Below is a small trained network, with its code and all its weights. Each question gives an input and a target symbol and asks what happens when units are switched off, that is, made to give their printed mean instead of their output.

import numpy as np


def w(rows, s, z=0):
    codes = np.array(rows[::2]) - 128.0
    scale = np.full(codes.shape[1], s)
    scale[-1] = z or s
    return codes * scale


def norm(h):
    return h / np.sqrt((h * h).mean(-1, keepdims=True) + 1e-5)


def f(y):
    return y / 2 * (1 + np.tanh(0.7978845608 * (y + 0.044715 * y**3)))


def softmax(a):
    e = np.exp(a - a.max(-1, keepdims=True))
    return e / e.sum(-1, keepdims=True)


def log_softmax(a):
    a = a - a.max(-1, keepdims=True)
    return a - np.log(np.exp(a).sum(-1, keepdims=True))


def net(x, mask):
    ids = ['ΓΛΞΣΦαβδεηθμπτω'.index(c) for c in x.split()]
    T = len(ids)
    res = E[ids] + P[:T]
    u = 0
    for l in range(3):
        r = norm(res)
        for j in range(2):
            rows = slice(2 * j, 2 * j + 2)
            q, k, v = (r @ M[l][rows].T for M in (Q, K, V))
            z = softmax(np.where(np.tri(T) > 0, q @ k.T / 2**0.5, -1e9)) @ v
            o = O[l][rows]
            res = res + np.where(mask[u + j], z, o[:, -1]) @ o[:, :-1]
        u += 2
        y = f(norm(res) @ A[l][:, :-1].T + A[l][:, -1])
        res = res + np.where(mask[u : u + 4], y, B[l][:, -1]) @ B[l][:, :-1]
        u += 4
    return log_softmax(norm(res)[-1] @ U[:, :-1].T + U[:, -1])


Q, K, V, O, A, B = {}, {}, {}, {}, {}, {}
E = w([
[170,126,192,125],'Γ',
[199,157,69,101],'Λ',
[68,200,251,169],'Ξ',
[147,187,108,109],'Σ',
[50,184,146,174],'Φ',
[118,145,195,175],'α',
[168,89,148,132],'β',
[161,164,147,144],'δ',
[169,111,162,143],'ε',
[121,146,191,175],'η',
[149,101,143,83],'θ',
[160,212,106,141],'μ',
[162,96,164,106],'π',
[157,102,159,93],'τ',
[132,162,108,85],'ω',
],0.014)
P = w([
[26,46,78,38],'0',
[186,154,234,18],'1',
[101,81,13,144],'2',
[138,198,191,47],'3',
[116,74,2,148],'4',
[119,206,172,64],'5',
[128,61,5,154],'6',
[97,208,157,76],'7',
],0.0079)
Q[0] = w([
[124,150,94,132],'L0H1',
[1,199,219,100],'L0H1',
[104,73,134,215],'L0H2',
[154,182,58,82],'L0H2',
],0.011)
K[0] = w([
[150,161,190,37],'L0H1',
[91,163,189,153],'L0H1',
[111,124,192,175],'L0H2',
[253,238,18,30],'L0H2',
],0.0069)
V[0] = w([
[167,119,21,197],'L0H1',
[255,202,108,66],'L0H1',
[14,173,157,250],'L0H2',
[90,203,137,46],'L0H2',
],0.007)
O[0] = w([
[115,177,104,180,127],'L0H1',
[142,124,125,167,219],'L0H1',
[121,254,92,133,3],'L0H2',
[142,156,142,101,187],'L0H2',
],0.0089,0.0063)
A[0] = w([
[99,157,200,161,253],'L0N1',
[139,176,149,188,157],'L0N2',
[119,130,255,196,63],'L0N3',
[142,35,100,135,108],'L0N4',
],0.011,0.0037)
B[0] = w([
[207,136,1,80,190],'L0N1',
[136,77,79,156,147],'L0N2',
[209,112,151,26,166],'L0N3',
[132,209,29,161,254],'L0N4',
],0.0086,0.0049)
Q[1] = w([
[179,36,2,217],'L1H1',
[116,193,58,200],'L1H1',
[168,26,154,189],'L1H2',
[156,99,137,110],'L1H2',
],0.0091)
K[1] = w([
[66,111,46,204],'L1H1',
[122,113,9,144],'L1H1',
[123,107,112,144],'L1H2',
[107,149,133,108],'L1H2',
],0.011)
V[1] = w([
[167,106,217,217],'L1H1',
[242,129,254,110],'L1H1',
[209,181,137,43],'L1H2',
[225,118,164,124],'L1H2',
],0.0086)
O[1] = w([
[81,163,160,98,3],'L1H1',
[182,62,41,84,50],'L1H1',
[107,122,254,152,248],'L1H2',
[218,150,71,124,171],'L1H2',
],0.0097,0.0053)
A[1] = w([
[87,183,161,104,137],'L1N1',
[53,109,117,2,1],'L1N2',
[159,25,78,252,160],'L1N3',
[147,169,102,135,99],'L1N4',
],0.0071,0.0043)
B[1] = w([
[79,64,140,81,127],'L1N1',
[116,254,117,119,116],'L1N2',
[171,212,130,156,254],'L1N3',
[99,125,209,83,136],'L1N4',
],0.0077,0.0038)
Q[2] = w([
[74,190,97,201],'L2H1',
[149,254,113,59],'L2H1',
[25,61,44,207],'L2H2',
[164,115,224,218],'L2H2',
],0.0064)
K[2] = w([
[105,140,107,3],'L2H1',
[57,172,63,200],'L2H1',
[99,10,128,171],'L2H2',
[45,135,71,183],'L2H2',
],0.0053)
V[2] = w([
[152,254,137,68],'L2H1',
[191,114,86,94],'L2H1',
[54,107,177,141],'L2H2',
[140,144,143,149],'L2H2',
],0.0088)
O[2] = w([
[113,203,157,126,189],'L2H1',
[11,163,113,85,157],'L2H1',
[87,119,61,64,5],'L2H2',
[112,155,65,154,205],'L2H2',
],0.011,0.0018)
A[2] = w([
[158,123,178,58,89],'L2N1',
[86,182,98,198,9],'L2N2',
[3,154,121,98,64],'L2N3',
[95,151,188,153,99],'L2N4',
],0.014,0.0015)
B[2] = w([
[197,255,7,84,204],'L2N1',
[249,38,102,77,254],'L2N2',
[70,150,50,241,152],'L2N3',
[10,92,201,23,169],'L2N4',
],0.0061,0.0072)
U = w([
[201,145,103,17,150],'Γ',
[218,221,101,209,139],'Λ',
[113,254,194,108,166],'Ξ',
[123,150,220,123,156],'Σ',
[46,181,116,183,255],'Φ',
[87,218,75,114,124],'α',
[129,85,77,186,85],'β',
[125,128,123,137,89],'δ',
[129,133,107,151,61],'ε',
[92,206,74,120,119],'η',
[111,127,108,133,130],'θ',
[121,56,207,139,155],'μ',
[113,119,114,139,127],'π',
[111,126,106,129,127],'τ',
[96,152,74,127,129],'ω',
],0.013,0.0059)

Each question gives the input, a string of symbols that net reads in full, and the target symbol t.
The units are the heads (2 rows each of Q, K, V and O) and the neurons (one row each of A and B). Each row of codes is followed by its name. A weight is (code - 128) times the scale printed after its matrix; where a second scale follows, it is the last column's (O, A, B and U).
mask holds one flag per unit, layer by layer, with each layer's heads first. A switched-off unit (its flag False) gives its mean, the last column of its rows in O or B, instead of its output. The means were averaged over made-up inputs and are rounded, as every weight is.
A unit's drop is (log p(t) with every unit on - log p(t) with that unit switched off) / (log p(t) with every unit on - log p(t) with every unit switched off).
The circuit of an input: a set's keep is (log p(t) with only the set's units on - log p(t) with every unit switched off) / (log p(t) with every unit on - log p(t) with every unit switched off). Starting from the 12 units with the biggest drops (on a tie, the unit counted first), units are removed one at a time, each time the one whose removal leaves the highest keep (on an exact tie, the one counted first), for as long as the keep stays at least 0.8.
units of the circuit, in order: the units of the circuit, biggest drop first
unit that matters most: the unit with the biggest drop
k most important neurons: the k neurons with the biggest drops, biggest first
top k neurons in layer l: the k neurons of layer l with the biggest drops, biggest first
which heads matter: for each layer, one digit per head in row order, 1 if its drop is at least 0.15 and else 0, layers parted by /
input Φ Λ η Λ Λ Λ Λ ε, target Γ: units of the circuit, in order : L0N3
input Γ Λ ω Λ Φ Γ ω, target Φ: units of the circuit, in order : L1H1; L2H1; L2N3
input Σ η ω μ μ π μ δ, target Γ: which heads matter : 10 / 10 / 00
input Φ μ μ Λ π, target Λ: 2 most important neurons : L0N4; L2N2
input θ β Λ μ θ, target Λ: which heads matter : 00 / 01 / 00
input β Λ Λ α η Γ, target Γ: which heads matter : 00 / 10 / 00
input Σ Ξ μ Ξ Λ Φ μ ε, target Γ: 3 most important neurons : L0N4; L0N3; L1N3
input μ Λ Γ β ω Λ ε Λ, target Ξ: 3 most important neurons : L0N3; L2N2; L2N4
input θ Λ π μ Ξ, target Ξ: units of the circuit, in order : L0H2; L0N4; L2N4
input β Λ Λ Λ Φ Λ τ, target Λ: which heads matter : 11 / 01 / 00
input β Λ τ, target Λ: units of the circuit, in order : L0N4; L1H1
input α Λ β μ, target Γ: units of the circuit, in order : L1H1; L0N4
input Σ Φ ε α Φ μ ω, target Φ: which heads matter : 00 / 10 / 00
input Σ η Λ θ Ξ, target Ξ: which heads matter : 11 / 00 / 00
input η Λ Λ τ τ α, target Γ: unit that matters most : L0H1
input Λ β μ μ ω μ ω μ, target Ξ: 2 most important neurons : L0N4; L2N4
input μ Λ θ Λ Λ Λ α Λ, target Σ: which heads matter : 10 / 10 / 00
input β Φ μ, target Φ: which heads matter : 00 / 10 / 11
input β Φ θ Φ η δ μ, target Φ: 4 most important neurons : L0N1; L0N3; L2N3; L2N4
input Λ η Φ δ Φ ε Γ, target Φ: unit that matters most : L1H1
input μ η Λ Λ δ μ θ α, target Γ: top 2 neurons in layer 0 : L0N3; L0N4
input ω Φ Φ μ π, target Φ: top 2 neurons in layer 1 : L1N3; L1N1
input Λ Σ η Γ Φ ω β, target Φ: top 2 neurons in layer 0 : L0N1; L0N3
input η Ξ η Λ Φ θ β, target Φ: 4 most important neurons : L0N1; L0N3; L2N4; L2N3
input Λ α μ Λ τ Λ π, target Λ: 2 most important neurons : L2N2; L1N3
input Λ μ θ, target Λ: 3 most important neurons : L1N3; L2N2; L0N4
input Φ Λ Φ Σ Λ δ β, target Λ: unit that matters most : L2N2
input Ξ α α, target Ξ: 2 most important neurons : L0N1; L2N4
